Below is a small trained network, with its code and all its weights. Each question gives an input and a target symbol and asks what happens when units are switched off, that is, made to give their printed mean instead of their output.

import numpy as np


def w(rows, s, z=0):
    codes = np.array(rows[::2]) - 128.0
    scale = np.full(codes.shape[1], s)
    scale[-1] = z or s
    return codes * scale


def norm(h):
    return h / np.sqrt((h * h).mean(-1, keepdims=True) + 1e-5)


def f(y):
    return np.maximum(y, 0)


def softmax(a):
    e = np.exp(a - a.max(-1, keepdims=True))
    return e / e.sum(-1, keepdims=True)


def log_softmax(a):
    a = a - a.max(-1, keepdims=True)
    return a - np.log(np.exp(a).sum(-1, keepdims=True))


def net(x, mask):
    ids = ['αβγδεζθλμξστφψω'.index(c) for c in x.split()]
    T = len(ids)
    res = E[ids] + P[:T]
    u = 0
    for l in range(2):
        q, k, v = (norm(res) @ M[l].T for M in (Q, K, V))
        z = softmax(np.where(np.tri(T) > 0, q @ k.T / 3**0.5, -1e9)) @ v
        res = res + np.where(mask[u], z, O[l][:, -1]) @ O[l][:, :-1]
        u += 1
        y = f(norm(res) @ A[l][:, :-1].T + A[l][:, -1])
        res = res + np.where(mask[u : u + 4], y, B[l][:, -1]) @ B[l][:, :-1]
        u += 4
    return log_softmax(norm(res)[-1] @ U[:, :-1].T + U[:, -1])


Q, K, V, O, A, B = {}, {}, {}, {}, {}, {}
E = w([
[135,108,97,131,138],'α',
[115,149,143,63,89],'β',
[99,159,136,109,149],'γ',
[86,135,102,121,164],'δ',
[173,54,81,78,101],'ε',
[157,112,114,134,205],'ζ',
[140,40,148,47,248],'θ',
[86,134,56,89,157],'λ',
[134,164,120,64,152],'μ',
[183,111,102,83,139],'ξ',
[132,185,123,159,128],'σ',
[150,65,34,127,207],'τ',
[206,109,213,144,103],'φ',
[93,103,106,146,106],'ψ',
[140,101,104,86,99],'ω',
],0.017)
P = w([
[85,123,4,137,182],'0',
[83,154,25,119,169],'1',
[86,154,33,114,172],'2',
[85,158,39,108,151],'3',
[85,149,55,121,146],'4',
[104,152,61,116,142],'5',
[102,152,57,114,127],'6',
[111,157,57,106,123],'7',
[122,163,71,103,124],'8',
[116,165,65,102,106],'9',
],0.0029)
Q[0] = w([
[135,61,254,181,147],'L0H0',
[109,97,253,209,126],'L0H0',
[95,82,177,158,115],'L0H0',
],0.0094)
K[0] = w([
[118,9,194,68,194],'L0H0',
[130,48,147,79,156],'L0H0',
[119,95,145,119,144],'L0H0',
],0.012)
V[0] = w([
[178,62,162,95,143],'L0H0',
[9,37,209,55,158],'L0H0',
[158,51,137,161,252],'L0H0',
],0.0036)
O[0] = w([
[164,81,84,79,105,3],'L0H0',
[161,60,92,4,209,48],'L0H0',
[107,17,138,112,81,61],'L0H0',
],0.004,0.0023)
A[0] = w([
[158,48,176,2,143,162],'L0N0',
[137,195,176,143,136,201],'L0N1',
[187,116,119,84,61,252],'L0N2',
[59,132,149,89,100,245],'L0N3',
],0.0082,0.0038)
B[0] = w([
[122,112,34,61,254,228],'L0N0',
[105,20,183,133,120,189],'L0N1',
[34,154,99,146,168,212],'L0N2',
[109,50,90,187,167,253],'L0N3',
],0.0064,0.0051)
Q[1] = w([
[165,169,161,107,86],'L1H0',
[65,91,163,216,246],'L1H0',
[209,124,168,56,81],'L1H0',
],0.011)
K[1] = w([
[124,94,115,162,213],'L1H0',
[96,243,210,120,1],'L1H0',
[225,94,98,151,247],'L1H0',
],0.0097)
V[1] = w([
[4,109,178,63,98],'L1H0',
[89,231,146,241,195],'L1H0',
[145,161,208,64,1],'L1H0',
],0.0041)
O[1] = w([
[137,3,149,177,77,163],'L1H0',
[127,185,112,184,11,192],'L1H0',
[28,56,18,114,154,2],'L1H0',
],0.0062,0.0053)
A[1] = w([
[190,99,23,57,167,188],'L1N0',
[89,108,147,1,149,146],'L1N1',
[240,108,127,105,86,253],'L1N2',
[235,69,96,178,124,236],'L1N3',
],0.0062,0.0022)
B[1] = w([
[160,174,222,255,34,254],'L1N0',
[58,126,155,98,19,195],'L1N1',
[99,164,26,12,17,167],'L1N2',
[82,96,163,120,35,226],'L1N3',
],0.0053,0.005)
U = w([
[176,144,126,77,18,117],'α',
[36,124,158,53,110,98],'β',
[130,105,247,167,185,110],'γ',
[106,149,118,187,238,111],'δ',
[157,87,19,56,84,101],'ε',
[234,132,193,154,154,160],'ζ',
[156,100,103,103,184,251],'θ',
[124,214,104,195,120,126],'λ',
[136,194,192,84,151,148],'μ',
[184,189,74,78,143,167],'ξ',
[158,167,214,172,121,99],'σ',
[240,82,70,172,149,126],'τ',
[190,87,220,73,91,135],'φ',
[109,4,139,171,100,103],'ψ',
[78,155,17,121,152,104],'ω',
],0.016,0.013)

Each question gives the input, a string of symbols that net reads in full, and the target symbol t.
The units are the heads (3 rows each of Q, K, V and O) and the neurons (one row each of A and B). Each row of codes is followed by its name. A weight is (code - 128) times the scale printed after its matrix; where a second scale follows, it is the last column's (O, A, B and U).
mask holds one flag per unit, layer by layer, with each layer's heads first. A switched-off unit (its flag False) gives its mean, the last column of its rows in O or B, instead of its output. The means were averaged over made-up inputs and are rounded, as every weight is.
A unit's drop is (log p(t) with every unit on - log p(t) with that unit switched off) / (log p(t) with every unit on - log p(t) with every unit switched off).
The circuit of an input: a set's keep is (log p(t) with only the set's units on - log p(t) with every unit switched off) / (log p(t) with every unit on - log p(t) with every unit switched off). Starting from all 10 units, units are removed one at a time, each time the one whose removal leaves the highest keep (on an exact tie, the one counted first), for as long as the keep stays at least 0.8.
circuit, biggest first: the units of the circuit, biggest drop first
unit that matters most: the unit with the biggest drop
k most important neurons: the k neurons with the biggest drops, biggest first
k most important neurons of layer l: the k neurons of layer l with the biggest drops, biggest first
drop when u is switched off: that unit's drop, to one decimal
input σ α ξ β δ, target ψ: 3 most important neurons -> (L0N0, L0N1, L0N2)
input ψ ψ σ ψ α, target λ: 2 most important neurons -> (L0N3, L1N1)
input σ β λ α τ β, target ψ: circuit, biggest first -> (L0H0, L1H0, L0N1)
input ψ ψ ζ ζ σ α α β ε, target ψ: circuit, biggest first -> (L0N2, L1N0)
input ζ ψ ψ β, target β: circuit, biggest first -> (L0N2, L1H0)
input ζ β ψ φ β, target β: 3 most important neurons -> (L1N1, L0N2, L0N0)
input α ψ α σ τ α ψ β τ, target ψ: unit that matters most -> L0H0
input ψ ψ γ σ γ α ω, target λ: circuit, biggest first -> (L0N2, L0H0)
input ψ α λ θ τ σ β ψ δ ω, target ψ: 2 most important neurons of layer 0 -> (L0N0, L0N2)
input σ α ε θ ψ ε α β β ξ, target ψ: circuit, biggest first -> (L0H0, L1H0)
input θ ζ ε ψ α φ β α ξ, target ξ: 4 most important neurons -> (L0N0, L0N3, L1N0, L0N2)
input α ξ ψ ψ σ ε α τ α ζ, target λ: 2 most important neurons of layer 0 -> (L0N3, L0N0)
input ξ λ β ψ δ β γ, target γ: 3 most important neurons -> (L0N0, L0N3, L0N1)
input λ σ ω ξ ε μ ψ ψ ξ, target λ: unit that matters most -> L0N2
input τ ψ ψ ω β β ω, target ω: 3 most important neurons of layer 0 -> (L0N2, L0N0, L0N1)
input σ β δ, target ψ: 2 most important neurons -> (L0N0, L0N1)
input φ ψ β λ λ ζ ψ σ ε, target λ: 2 most important neurons -> (L0N2, L1N0)
input ψ λ σ β ε α ω, target ψ: 2 most important neurons -> (L0N0, L1N2)
input δ β δ ψ φ τ θ σ θ φ, target α: 2 most important neurons of layer 1 -> (L1N2, L1N0)
input β μ β λ ψ θ ψ μ ψ λ, target λ: unit that matters most -> L1N0
input σ τ ζ, target λ: 2 most important neurons -> (L0N3, L1N0)
input ω ξ α σ ψ τ μ, target λ: 3 most important neurons -> (L0N3, L1N3, L1N1)
input τ τ τ φ δ θ σ β ε, target ψ: 4 most important neurons -> (L0N2, L1N0, L1N2, L0N0)
input λ ψ ψ ζ, target ζ: 2 most important neurons of layer 0 -> (L0N3, L0N2)
input ε ψ δ, target δ: 2 most important neurons of layer 0 -> (L0N1, L0N2)
input φ ψ β φ, target φ: 2 most important neurons -> (L0N3, L1N2)
input τ ψ ψ φ α φ σ α, target λ: circuit, biggest first -> (L1H0)
input ψ σ ψ δ ψ, target λ: drop when L1H0 is switched off -> 0.7
input λ ψ θ α, target α: drop when L1N2 is switched off -> 0.2
input ψ ψ σ τ, target λ: drop when L0N3 is switched off -> 0.1
